(in the rows, 128 means zero)
Each row is followed by its class.
[125 144 119 127 110 188 132 113 139 143 130  63 117 133 135  87 114 115
 112 135  78 120 120 131 128 116 123 129 138 107 149 121 124 140 129 151
 146 181 122 118 115 131 141 140 150 111 120 144 126 152 136 130 115 102
 103 114 141 148 145 173 128 118 125 109 144 145 103 148 112 127 124 103] | Gt
[124 123 140 116  97 159 129 132 160  97 160  96 146 125 139 101 134 134
 137 122 119 125 127 126 132 128 119 120 108 137 112 107 129 175 124 140
 126 110 118 123 130 116 140 129 130 131 122  80 134 132 124 116 169 145
 118 147 139 147 113  96 138 124 158 122 132 123 148 138 142 134  82 119] | GN
[131 131 130 111 131  73 160  72 118 126  41 214 125 128 169 104 113  88
 106 131  81 149 143 121 121 179 134 126 150  97 163 136 140 172 103 109
 140 183 130 127 118 151 144 152 102 120  96 151 130 126 132 173  93  94
  88 113 146 154 116 162  99 127  92  99 184 130  51 133 119 118 155 124] | Gt
[118 125 142 104 120 105 125 119 155  98 114 120 136 130 140 143 130 132
 137 126 108 131 128 128 139 118 127 120 106 129 123 104  87 162 127 137
 133 113 131 131 134 157 132 129 138 118 109 109 115 103 136 128 148 126
 126 133 147 142 145 137 120 121 128 122 138 121 116 126 117 134 140 131] | Cp
[112 130 136 106 136  94 114 115 140  96 111 118 138 138 131 178 137 132
 134 128 122 144 121 132 140 127 141 127 100 135 122 117  69 137 137 124
 137 101 130 128 135 167 128 129 133 118 109 116 124  99 135 117 127 132
 119 132 139 140 145 137 126 118 141 110 137 128  95 122 129 133 158 145] | Cp
[127 158 101 129 113 178 138  83 128 131 144 129 106 127 138 117 102 102
 133 127  60 109 117 132 129 124 151 133 162  87 155 112 111 144 130 136
 156 204 125 123 105 165 151 159 171  87 138 151 120 156 148 128 132  51
  85  96 170 188 143 197 125 107 118  92 133 139  91 134 103 135 136 105] | GJ
[119 133 146 115 127 126 140 129 142  83 103 133 128 127 147 130 142 161
 128 137  65 122 131 136 124 150 138 123 108 131 114 115 143 146 112 166
 125 123 129 145 129 149 138 129 160 133 109 122 134 157 125 145 148 121
  99 132 152 143 120 123 122 101 120 108 141 134  89 137 139 122 131 144] | GN
[127 150 143 147 152  88 154  97 128  80 104 170 109 129 120 123 115 133
 122 127  82 119 139 118 135 140 141 132 137 101 127 111 221 161 139 141
 111 180 142 136 112 172 117 133 121  91 115 125 127 127 143 111 143 121
 115 137 132 173 113 119 114 107 126 117 145 141  37 155 147 119 148 115] | Gt
[104 123 157 106 107 191 139 138 152 145 112  97 124 120 142  82 115 130
 139 138  34 137 131 138 113 136 132 129 119 125 141 122 119 131 113 183
 143 151 125 120 131 111 136 122 124 153  92 142 145 123 125 144  84 129
  87 129 148 119 139 154 121 113 122 129 138 138 109 143 110 118 104 120] | Gt
[115 139 121 120 132 110 142  99 127  98  99 135 127 115 140 160 142 130
 126 125  90 153 144 130 141 143 125 125 119 132 136 108 103 136 137 147
 131 126 133 119 137 165 134 135 130 114 106 118 124 111 142 128 120 127
 112 129 145 147 121 121 119 116 123 117 146 135  74 115 136 130 147 136] | Cp
[126 140 125 104 124 103 126 117 139 105 121 125 126 132 131 166 132 134
 137 122 124 131 133 134 135 132 129 134 124 123 115 109  81 152 135 122
 136 114 129 133 131 152 136 135 130 109 124 123 129 106 134 127 135 131
 127 125 146 144 129 132 116 120 124 120 134 117 105 142 129 132 145 135] | Cp
[123 137 137 125 140 114 146 145 119  77 170 225 142 121 157 134 127 110
 125 126  40 147 134 119 122 153 155  92 148 131 164 107 147 154 131 135
 131 130 141 141 136 173 145 134 142 142  76 119 128 138 144 156 168 114
  73 128 183 213 128 130 104 128 110 101 109 140  74  61 158 110 121 116] | Gt
[120 144 140  90 132 113 129  85 151  90  66 151 124 129 148 162 125 128
 142 122  82 143 130 132 131 149 132 123 115 116 124 111  82 175 130 141
 142 139 130 132 127 176 144 147 144 105 104 120 134 118 139 143 125 115
 103 131 153 141 129 163 110 101 115 101 160 133  69 138 117 134 161 146] | Cp
[127 141 106 102  97 150 130  94 128 106 150 122 144 129 144 120 124 118
 133 129  94 132 126 126 133 135 116 120 129 118 130 107  86 162 101 134
 143 137 120 126 121 122 137 138 134  97 131 107 129 129 124 142 137 146
 101 116 152 165 120 131 123 121 130 115 142 134 109 122 128 128 106 131] | GN
[ 97 148 130 128 106 146 144  22 119  81  26 138 139 154 171 115 138  97
 132 140  53 147 151 131 130 164 111 142 138  99 142 118 149  97 140 165
 142 178 134 122 126 155 130 160 168  87 146  97 120 147 136 144  94  98
 107 126 155 115 102 134 131 112 109 109 167 143   4 116 123 120 175 138] | Gt
[126 121 141 124 130 137 137 100 129 166  44 117 103 125 132  99 123 144
 115 116  52 134 154 144 109 141 135 151 121 114 130 139 152 130 119 162
 138 181 120 131 125 126 137 130 102 135 102 173 148 145 123 162  50 125
 114 121 138 100 126 171 111 107 115 117 161 130  97 180  99 115 135 152] | Gt
[125 135 140  96 131 100 111 112 151 103 105 129 127 129 135 170 122 119
 137 122  94 145 127 146 136 142 130 119 113 128 125 107  47 151 132 137
 145 118 130 130 133 166 136 129 127 112 103 125 120 112 137 123 111 125
 118 131 143 146 149 152 109 124 127 114 142 124  88  99 123 131 158 138] | Cp
[133 128 159 115 113  78 163 166 158  78  73 225 134 112 174  63 113 141
 136 124  47 125 132 121 123 182 166  82 114 121 147 122 187 228 134 164
 137 182 120 153 119 150 150 129 172 142  48 111 131 171 139 165 234 110
  80 124 164 181 113 151 119 108 113  92 158 134  98 133 151 132 125 126] | Gt
[128 149 137 104 131  75 129  87 137  86  75 145 129 136 155 165 131 123
 142 119 114 130 128 130 139 155 131 121 120 122 126 111  83 155 142 131
 144 137 134 125 131 179 140 145 150  90 117 116 146 109 153 132 134 112
 128 118 149 128 141 154 117 122 138 114 146 134  74 112 129 130 171 144] | Cp
[108 132 122  93  99 163 151  90 139  97 107 153 153 129 188  92 118 111
 149 127  85 138 124 113 133 162 121 112 136 111 143 118  99 166 123 144
 151 141 125 126 126 120 141 146 139 118 122  88 120 139 123 158 154 113
  93 128 171 154 108 137 131 135 124 113 140 130  87  93 131 138 120 136] | GN
[133 137 124 121 115 167 133 114 142 108 122 105 115 127 124 122 122 141
 137 130  53 110 129 136 124 119 141 124 121 116 121 109 136 148 122 158
 129 151 127 131 117 155 143 134 162 114 117 141 127 155 146 132 140 103
 106 110 153 156 130 149 124  95 132  82 123 133 117 150 127 124 135 123] | GJ
[128 127 145 128 148 114 149 131 113 116  75 166 115 131 137 109 129 149
 119 129  63 129 140 132  94 139 145 129 134 113 145 134 171 134 130 156
 129 158 129 145 121 149 141 135 155 127  97 153 121 162 135 155 124  94
  94 117 156 122 122 159 116 104 116 109 145 128  98 149 112 119 145 144] | Ht
[139 146 127  80 124  56 164  52 149  96   4 202 134 134 194 110  99 101
 127 123  97 149 138 121 123 184 140 111 130  86 160 135  75 183 155 126
 162 203 118 123 112 185 139 168 190  79 103 114 102 138 142 183 161  87
 103 101 175 136 138 208 118 123  97  84 188 138  45 110  96 134 206 135] | SG
[151 140 105 129 119 142 121 128 122 132 159 109 124 130 122 127 108 112
 142 117 151 102 126 123 127 104 131 137 136 110 133 128 132 150 130 116
 129 157 125 125 111 119 135 138 136 110 146 139 123 135 129 115 137 113
 137 116 128 147 139 148 127 124 130 126 124 117 152 159 114 133 120 109] | GJ
